Below are the code and all the weights of a small trained network. Each question names an input and a target symbol and asks about switching units off, where a switched-off unit gives its printed mean instead of its output.

import numpy as np


def w(rows, s, z=0):
    codes = np.array(rows[::2]) - 128.0
    scale = np.full(codes.shape[1], s)
    scale[-1] = z or s
    return codes * scale


def softmax(a):
    e = np.exp(a - a.max(-1, keepdims=True))
    return e / e.sum(-1, keepdims=True)


def log_softmax(a):
    a = a - a.max(-1, keepdims=True)
    return a - np.log(np.exp(a).sum(-1, keepdims=True))


def net(x, mask):
    ids = ['ΠΣβηθμξτφψω'.index(c) for c in x.split()]
    T = len(ids)
    res = E[ids] + P[:T]
    u = 0
    for l in range(3):
        r = res
        for j in range(3):
            rows = slice(2 * j, 2 * j + 2)
            q, k, v = (r @ M[l][rows].T for M in (Q, K, V))
            z = softmax(np.where(np.tri(T) > 0, q @ k.T / 2**0.5, -1e9)) @ v
            o = O[l][rows]
            res = res + np.where(mask[u + j], z, o[:, -1]) @ o[:, :-1]
        u += 3
    return log_softmax(res[-1] @ U[:, :-1].T + U[:, -1])


Q, K, V, O = {}, {}, {}, {}
E = w([
[206,88,53,195,126,61],'Π',
[161,54,130,79,189,219],'Σ',
[148,122,154,40,105,168],'β',
[96,172,78,109,180,147],'η',
[188,101,142,81,6,176],'θ',
[108,122,155,60,124,76],'μ',
[172,163,41,62,106,182],'ξ',
[88,244,65,116,254,42],'τ',
[119,148,202,106,121,83],'φ',
[24,107,146,145,43,140],'ψ',
[154,137,197,79,212,120],'ω',
],0.017)
P = w([
[72,79,97,100,174,20],'0',
[93,179,222,2,137,86],'1',
[104,155,166,50,147,99],'2',
[55,119,166,123,71,143],'3',
[97,135,152,129,82,140],'4',
[105,135,109,172,119,179],'5',
[113,129,111,180,99,187],'6',
[163,80,161,125,36,122],'7',
[150,131,126,157,55,167],'8',
],0.0058)
Q[0] = w([
[253,151,150,34,250,52],'0.h0',
[166,58,87,191,139,226],'0.h0',
[110,180,64,31,146,104],'0.h1',
[98,52,126,192,163,234],'0.h1',
[77,148,249,49,183,237],'0.h2',
[36,151,204,63,233,84],'0.h2',
],0.0068)
K[0] = w([
[226,126,55,131,198,135],'0.h0',
[100,36,125,68,78,68],'0.h0',
[36,118,179,148,213,84],'0.h1',
[101,160,108,68,41,38],'0.h1',
[59,51,253,131,143,92],'0.h2',
[107,123,133,229,174,116],'0.h2',
],0.0062)
V[0] = w([
[42,120,43,227,91,254],'0.h0',
[254,69,193,136,143,131],'0.h0',
[32,110,185,108,72,51],'0.h1',
[100,177,204,182,107,107],'0.h1',
[175,217,59,176,83,154],'0.h2',
[165,162,90,109,145,187],'0.h2',
],0.007)
O[0] = w([
[53,143,155,95,158,156,2],'0.h0',
[213,255,109,112,121,96,110],'0.h0',
[207,81,198,82,151,163,179],'0.h1',
[92,165,229,107,127,125,106],'0.h1',
[155,140,190,159,98,129,57],'0.h2',
[136,131,131,208,65,167,117],'0.h2',
],0.0079,0.0078)
Q[1] = w([
[129,102,150,132,25,245],'1.h0',
[175,150,140,123,161,227],'1.h0',
[182,188,102,131,63,151],'1.h1',
[149,112,77,155,155,59],'1.h1',
[2,145,97,75,202,157],'1.h2',
[39,195,138,130,214,31],'1.h2',
],0.0077)
K[1] = w([
[147,168,150,91,72,149],'1.h0',
[132,89,84,105,119,132],'1.h0',
[130,124,122,121,103,157],'1.h1',
[164,99,137,199,172,132],'1.h1',
[100,161,204,117,161,122],'1.h2',
[43,116,129,96,153,4],'1.h2',
],0.014)
V[1] = w([
[146,169,164,196,93,134],'1.h0',
[79,84,123,65,2,90],'1.h0',
[175,124,104,241,183,80],'1.h1',
[146,47,153,128,152,134],'1.h1',
[76,166,194,133,164,61],'1.h2',
[168,144,213,170,132,145],'1.h2',
],0.0093)
O[1] = w([
[129,168,187,51,156,182,1],'1.h0',
[129,26,105,50,176,131,183],'1.h0',
[115,216,138,111,42,72,103],'1.h1',
[68,207,1,142,66,115,190],'1.h1',
[74,151,238,183,73,42,31],'1.h2',
[131,164,212,66,27,137,56],'1.h2',
],0.0076,0.0071)
Q[2] = w([
[100,206,118,69,146,146],'2.h0',
[105,100,93,94,169,29],'2.h0',
[153,120,89,152,146,178],'2.h1',
[152,169,1,37,166,147],'2.h1',
[96,208,30,149,178,189],'2.h2',
[164,184,218,140,101,147],'2.h2',
],0.0065)
K[2] = w([
[107,140,78,171,124,44],'2.h0',
[61,126,103,152,2,107],'2.h0',
[140,78,226,116,142,39],'2.h1',
[176,146,125,171,114,215],'2.h1',
[132,69,123,56,111,112],'2.h2',
[129,39,75,74,44,194],'2.h2',
],0.0068)
V[2] = w([
[68,98,229,140,99,28],'2.h0',
[39,128,214,132,187,254],'2.h0',
[62,91,200,194,143,3],'2.h1',
[36,135,69,178,70,187],'2.h1',
[84,60,181,121,23,81],'2.h2',
[104,117,148,96,157,51],'2.h2',
],0.0059)
O[2] = w([
[95,62,31,106,202,19,71],'2.h0',
[176,78,188,176,89,1,4],'2.h0',
[108,83,56,47,54,119,12],'2.h1',
[24,117,185,133,75,170,112],'2.h1',
[121,164,216,63,182,139,114],'2.h2',
[182,230,173,183,84,136,183],'2.h2',
],0.006,0.014)
U = w([
[188,185,71,186,57,82,203],'Π',
[97,104,100,145,61,132,160],'Σ',
[177,72,116,167,119,98,28],'β',
[135,142,142,80,155,98,155],'η',
[186,91,133,135,101,172,161],'θ',
[129,85,39,133,207,153,126],'μ',
[78,184,160,89,94,187,100],'ξ',
[58,195,97,255,154,86,1],'τ',
[176,144,175,190,129,141,64],'φ',
[26,64,134,172,92,175,129],'ψ',
[55,128,192,197,179,136,237],'ω',
],0.0089,0.0057)

Each question gives the input, a string of symbols that net reads in full, and the target symbol t.
The units are the heads (2 rows each of Q, K, V and O). Each row of codes is followed by its name. A weight is (code - 128) times the scale printed after its matrix; where a second scale follows, it is the last column's (O and U).
mask holds one flag per head, layer by layer. A switched-off head (its flag False) gives its mean, the last column of its rows in O, instead of its output. The means were averaged over made-up inputs and are rounded, as every weight is.
A unit's drop is (log p(t) with every unit on - log p(t) with that unit switched off) / (log p(t) with every unit on - log p(t) with every unit switched off).
The circuit of an input: a set's keep is (log p(t) with only the set's units on - log p(t) with every unit switched off) / (log p(t) with every unit on - log p(t) with every unit switched off). Starting from all 9 units, units are removed one at a time, each time the one whose removal leaves the highest keep (on an exact tie, the one counted first), for as long as the keep stays at least 0.8.
units of the circuit, in order: the units of the circuit, biggest drop first
unit that matters most: the unit with the biggest drop
heads that matter: for each layer, one digit per head in row order, 1 if its drop is at least 0.15 and else 0, layers parted by /
input ξ μ μ φ φ, target μ: unit that matters most : 0.h1
input ξ ξ μ Σ Σ φ, target τ: heads that matter : 110 / 001 / 000
input η μ μ, target ψ: units of the circuit, in order : [0.h0; 2.h1]
input φ μ μ, target η: heads that matter : 010 / 001 / 001
input μ μ Σ Σ μ, target τ: units of the circuit, in order : [1.h2; 2.h1; 0.h1; 1.h1]
input ξ ξ η, target ω: units of the circuit, in order : [0.h0; 1.h2; 2.h1]
input φ μ μ β, target μ: units of the circuit, in order : [0.h2; 2.h0; 1.h2]
input ω Σ μ, target Π: heads that matter : 100 / 100 / 000
input ξ Π τ φ β, target μ: heads that matter : 011 / 101 / 100
input Σ μ μ μ μ Σ, target θ: units of the circuit, in order : [0.h1; 2.h0]
input ξ ω φ φ φ β ξ Σ μ, target ω: units of the circuit, in order : [1.h2; 0.h0; 2.h1; 0.h2]
input ξ μ μ μ ψ ψ μ, target β: heads that matter : 100 / 011 / 100
input μ η ξ ω Σ μ ξ, target θ: units of the circuit, in order : [0.h2; 2.h0; 1.h2]
input ξ ξ φ μ μ μ ξ, target φ: unit that matters most : 0.h2
input μ Σ μ Σ, target θ: units of the circuit, in order : [2.h0; 0.h1]
input τ Σ φ μ μ Π, target Π: heads that matter : 000 / 010 / 000
input μ ξ μ ξ, target θ: units of the circuit, in order : [2.h0; 0.h2; 1.h1]
input ξ ω φ, target ω: heads that matter : 011 / 001 / 010
input ω θ ω, target Π: heads that matter : 100 / 100 / 000
input φ μ φ, target η: units of the circuit, in order : [1.h2; 0.h1; 2.h0; 2.h1]
input ξ Π μ μ ψ ψ, target ψ: units of the circuit, in order : [0.h0]
input μ ψ τ ξ η ξ μ, target ψ: units of the circuit, in order : [0.h0; 2.h1]
input φ μ ξ μ μ φ Σ ξ ξ, target φ: heads that matter : 001 / 001 / 110
input ξ Π φ, target ω: heads that matter : 101 / 001 / 010
